Below is a small trained network, with its code and all its weights. Each question gives an input and a class and asks what happens when units are switched off, that is, made to give their printed mean instead of their output.

import numpy as np


def w(rows, s, z=0):
    codes = np.array(rows[::2]) - 128.0
    scale = np.full(codes.shape[1], s)
    scale[-1] = z or s
    return codes * scale


def f(y):
    return y / 2 * (1 + np.tanh(0.7978845608 * (y + 0.044715 * y**3)))


def log_softmax(a):
    a = a - a.max(-1, keepdims=True)
    return a - np.log(np.exp(a).sum(-1, keepdims=True))


def net(x, mask):
    res = np.array(x, float).reshape(1, 4) / 4 @ E
    y = f(res @ A[0][:, :-1].T + A[0][:, -1])
    res = res + np.where(mask, y, B[0][:, -1]) @ B[0][:, :-1]
    return log_softmax(res[-1] @ U[:, :-1].T + U[:, -1])


A, B = {}, {}
E = w([
[87,228,3,169,49],'x0',
[221,170,199,150,97],'x1',
[224,192,2,149,218],'x2',
[128,87,143,251,144],'x3',
],0.0065)
A[0] = w([
[115,141,69,65,157,204],'N0',
[88,115,175,134,55,143],'N1',
[149,96,208,119,212,103],'N2',
[118,150,112,131,79,5],'N3',
[216,59,179,74,125,197],'N4',
[123,95,125,107,102,3],'N5',
[87,115,157,112,115,8],'N6',
[160,161,97,112,220,50],'N7',
[118,183,91,160,62,115],'N8',
[98,213,67,144,107,76],'N9',
[162,181,183,164,100,96],'N10',
[116,127,142,56,82,100],'N11',
[103,37,65,164,147,149],'N12',
[156,157,109,13,118,138],'N13',
[197,136,92,36,72,110],'N14',
[113,181,100,169,64,112],'N15',
[31,128,177,136,81,145],'N16',
[161,45,196,77,196,146],'N17',
[124,104,216,120,69,129],'N18',
[202,146,73,138,193,19],'N19',
[112,140,115,220,174,246],'N20',
[67,130,217,91,75,148],'N21',
[81,86,117,78,180,221],'N22',
[90,210,81,117,98,174],'N23',
[30,67,34,36,102,183],'N24',
[163,191,86,117,216,85],'N25',
[126,96,185,116,161,76],'N26',
[96,47,141,130,163,162],'N27',
[102,158,120,1,165,179],'N28',
[138,223,98,129,191,160],'N29',
],0.0093,0.003)
B[0] = w([
[180,150,242,151,149,197],'N0',
[123,197,175,100,213,198],'N1',
[164,143,3,79,87,220],'N2',
[72,121,77,85,81,127],'N3',
[179,142,34,135,83,237],'N4',
[82,169,91,72,170,116],'N5',
[61,196,99,91,174,135],'N6',
[34,185,183,16,193,180],'N7',
[201,55,49,37,93,187],'N8',
[183,157,111,60,127,206],'N9',
[147,176,129,195,66,160],'N10',
[155,153,183,131,189,160],'N11',
[186,190,171,209,134,172],'N12',
[211,145,168,220,128,197],'N13',
[187,124,214,182,145,183],'N14',
[205,79,40,21,77,180],'N15',
[126,223,164,92,222,210],'N16',
[185,164,63,32,55,254],'N17',
[172,183,195,122,147,220],'N18',
[66,173,213,95,183,195],'N19',
[205,157,171,164,183,200],'N20',
[124,234,212,150,207,233],'N21',
[211,107,71,119,85,188],'N22',
[194,95,114,76,111,214],'N23',
[207,196,122,184,75,230],'N24',
[84,187,224,81,228,207],'N25',
[139,193,84,92,108,175],'N26',
[174,190,70,119,97,191],'N27',
[206,99,168,169,99,208],'N28',
[175,212,163,103,204,209],'N29',
],0.0053,0.0066)
U = w([
[56,254,208,67,253,104],'0',
[250,165,167,244,150,235],'1',
[174,122,39,11,98,215],'2',
[218,190,156,216,139,204],'3',
[139,24,143,86,117,98],'4',
[65,66,129,116,102,4],'5',
],0.0065,0.0032)

Each question gives the input, the list of numbers given to net, and the class t.
The units are the neurons (one row each of A and B). Each row of codes is followed by its name. A weight is (code - 128) times the scale printed after its matrix; where a second scale follows, it is the last column's (A, B and U).
mask holds one flag per neuron, in row order. A switched-off neuron (its flag False) gives its mean, the last column of its row in B, instead of its output. The means were averaged over made-up inputs and are rounded, as every weight is.
A unit's drop is (log p(t) with every unit on - log p(t) with that unit switched off) / (log p(t) with every unit on - log p(t) with every unit switched off).
The circuit of an input: a set's keep is (log p(t) with only the set's units on - log p(t) with every unit switched off) / (log p(t) with every unit on - log p(t) with every unit switched off). Starting from the 12 units with the biggest drops (on a tie, the unit counted first), units are removed one at a time, each time the one whose removal leaves the highest keep (on an exact tie, the one counted first), for as long as the keep stays at least 0.8.
circuit, biggest first: the units of the circuit, biggest drop first
unit that matters most: the unit with the biggest drop
top k neurons: the k neurons with the biggest drops, biggest first
drop of u: that unit's drop, to one decimal
input [-4,-4,-3,2], class 2: unit that matters most => N17
input [-6,-1,-7,5], class 0: top 3 neurons => (N21; N16; N1)
input [-6,6,6,2], class 0: circuit, biggest first => (N19; N7)
input [7,-6,8,5], class 0: circuit, biggest first => (N25; N19)
input [1,0,5,-4], class 0: top 2 neurons => (N25; N7)
input [3,-2,0,-4], class 1: top 2 neurons => (N17; N24)
input [-7,3,8,-4], class 0: top 3 neurons => (N7; N25; N19)
input [-7,-6,-6,3], class 2: top 3 neurons => (N17; N2; N22)
input [7,6,-2,4], class 2: top 2 neurons => (N15; N8)
input [-7,-5,-1,5], class 2: top 2 neurons => (N17; N2)
input [1,-7,-5,-4], class 3: drop of N22 => 0.2
input [-7,-6,6,6], class 2: drop of N13 => 0.2
input [-6,1,4,-3], class 2: drop of N4 => 0.1
input [2,-3,6,-6], class 0: circuit, biggest first => (N25)
